m =
[[ 0.798  2.317  0.096  0.160  2.380 -1.485 -0.779  0.496 -1.167  0.440
  -0.615  1.784 -0.139]
 [-0.596  1.404  2.576 -0.722  0.347  0.376  2.503  2.220  2.831  1.507
  -0.389  1.509 -1.548]
 [ 2.085  1.626 -0.007  2.039  2.084  0.400 -0.551 -1.955 -1.602 -1.488
   0.709 -1.674  1.777]
 [ 1.710  1.156 -1.985  1.891  1.467  1.245 -0.991 -1.712 -1.862 -1.295
  -0.160 -0.821  1.931]
 [ 1.174 -1.629 -1.749  1.614 -1.667  2.737  1.870  0.241  1.891 -1.053
  -0.140 -0.578  1.924]
 [ 1.286 -0.458 -0.116  1.474 -0.119  1.633 -0.904 -1.656 -1.497 -0.650
   2.598 -1.133  1.785]
 [ 1.984  3.075  1.294  1.975  2.806  0.680  1.234 -1.593 -0.735 -1.456
   0.671 -1.635  0.308]
 [ 1.795  0.639 -0.435  1.036  0.737 -0.900  1.857  2.389  2.959  0.989
  -1.657  1.901  0.602]
 [ 1.153  3.130 -0.796  1.263  2.019  2.295  2.870 -0.044  1.589 -1.626
  -0.726 -0.870 -0.471]
 [ 1.789 -0.247 -1.147  0.817 -0.112 -1.863 -0.979  1.825  0.385  1.483
  -1.428  2.347  1.342]
 [ 0.443 -2.566  1.341 -0.024 -1.063 -1.947 -1.806 -0.032 -0.792  2.372
   1.540  1.617  1.712]]
Read off the entry just right of -0.551.
A: -1.955
The second largest entry is 3.075
The entry just right of 2.317: 0.096
Read off the first entry in reading order.
A: 0.798
Read off the entry just left of 1.626.
A: 2.085
The fifth entry in reading order is 2.380
The largest entry: 3.130
The entry at the centre: -0.904
The entry just left of 1.156 -> 1.710
The entry just right of 1.174 -> -1.629
The entry just left of the smallest entry: 0.443
The third largest entry: 2.959
Read off the second entry in reading order.
A: 2.317
The fourth entry in reading order -> 0.160
The entry just right of 0.639: -0.435
Read off the entry just left of -1.053.
A: 1.891
The entry just right of 2.806: 0.680
The 2nd smallest entry is -1.985
Read off the entry just left of -1.985.
A: 1.156
Read off the entry just left of -1.626.
A: 1.589

Questions about the matrix below. Counting starts at 1.
1) Find the top entry of the column that holds the largest entry.
2) Find the entry at row 1, column 1.
3) Find the entry at row 3, column 2.
4) Find the entry in row 1 and column 2.
5) Find the entry in the top-right corner.
6) Find the entry directly above 77.
7) Find the entry in row 3 and column 1.
8) Find the entry at row 3, column 3.
[[-11  25  18 -23 -44  33  19  44   0 -14 -27 -25 -39   0]
 [ -8   4   3 -24  37  10  -5 -44   6   3   5 -10   1 -37]
 [-17   8 -10  44 -31   0  36  66   0 -18 -23 -37  23 -23]
 [-18  26  12  -1 -56   9  35   0   0   0 -35 -40 -25  28]
 [  1 -14 -15  28  25 -37  -2   0  28   4  12   5  34 -40]
 [ -6  11   5   0 -28   0  14  34  -3  -9 -15 -15 -13  20]
 [-20  12  -3  13   0 -26  27  22  35 -13   0   0  15 -42]
 [-21   5 -11   0   0 -44  26   6   0 -10  -9 -40   0 -71]
 [-17   2   0  38   3 -52  27  27   0   0 -11 -34  36 -55]
 [-12  13   0  28 -53 -19  32  77   0   0   0 -30  -2  18]
 [ -3   6  -1   0 -52 -16   0  69   5 -12 -19 -12  -3   0]
 [-24  35  19 -24 -48  28  36  58  -6 -23 -39 -51 -38  24]
 [-25  36   0 -26 -47   0  36  56   0 -23   0   0 -39  23]
 [ -4  -9 -16  40   0 -48   0  15  37   0   0  -8  37 -38]
 [ -8   4   3 -24  37   0  -3   0   0   3   5   0   2   0]
 [-20  15  -1  17 -19 -24  33  44  30 -16   0 -42   8   0]]
1) 44
2) -11
3) 8
4) 25
5) 0
6) 27
7) -17
8) -10

A =
[[-11 -12   5 -11 -24  22   3   2 -15  -4 -24]
 [  1  18  -6   4 -32   1  -4   8  20  12  -2]
 [ 15  -1 -12   6  25   0  -2   2   1   9 -20]]
Counting starts at 1.
Which number is the entry in the top-right corner?
A: -24
The entry just right of the centre entry -> -4
Which number is the entry at row 2, column 3?
A: -6
The entry in row 2 and column 1 is 1
Which number is the entry at row 3, column 1?
A: 15
Which number is the entry in row 2 and column 2?
A: 18
Which number is the entry just right of 12?
A: -2
Which number is the entry at row 3, column 3?
A: -12
The entry directly above 6: 4
Which number is the entry at row 1, column 2?
A: -12
The top-left entry is -11
Which number is the entry just left of -15?
A: 2
The bottom entry of the column that holds the largest entry: 25

grid =
[[300 826 285 506 752]
 [257 455 771 180 389]
 [181 802 248 595 554]]
The entry directly below 389 is 554
The first entry on the main diagonal is 300
Find the second-last entry, reading row by row.
Answer: 595
The entry directly above 595: 180
The top-right entry -> 752
Find the bottom-left entry.
Answer: 181

-5,-9,-20,-3,4,10
21,-9,-28,-10,2,39
Rows and columns are numbered from 1.
The entry in row 2 and column 1: 21
The entry in the bottom-right corner: 39
The entry in row 1 and column 1?
A: -5
The entry in row 1 and column 3?
A: -20
The entry in row 1 and column 2 is -9

a = [ 28  30 -77  59 -12   9 -19  79  10 -46 -27 -14  -9 -17]
Read off the entry just right of the smallest entry.
Answer: 59
The entry just left of 59 -> -77
The 1st entry from the right -> -17
The second smallest entry is -46
The second entry from the left -> 30
The third entry from the right: -14
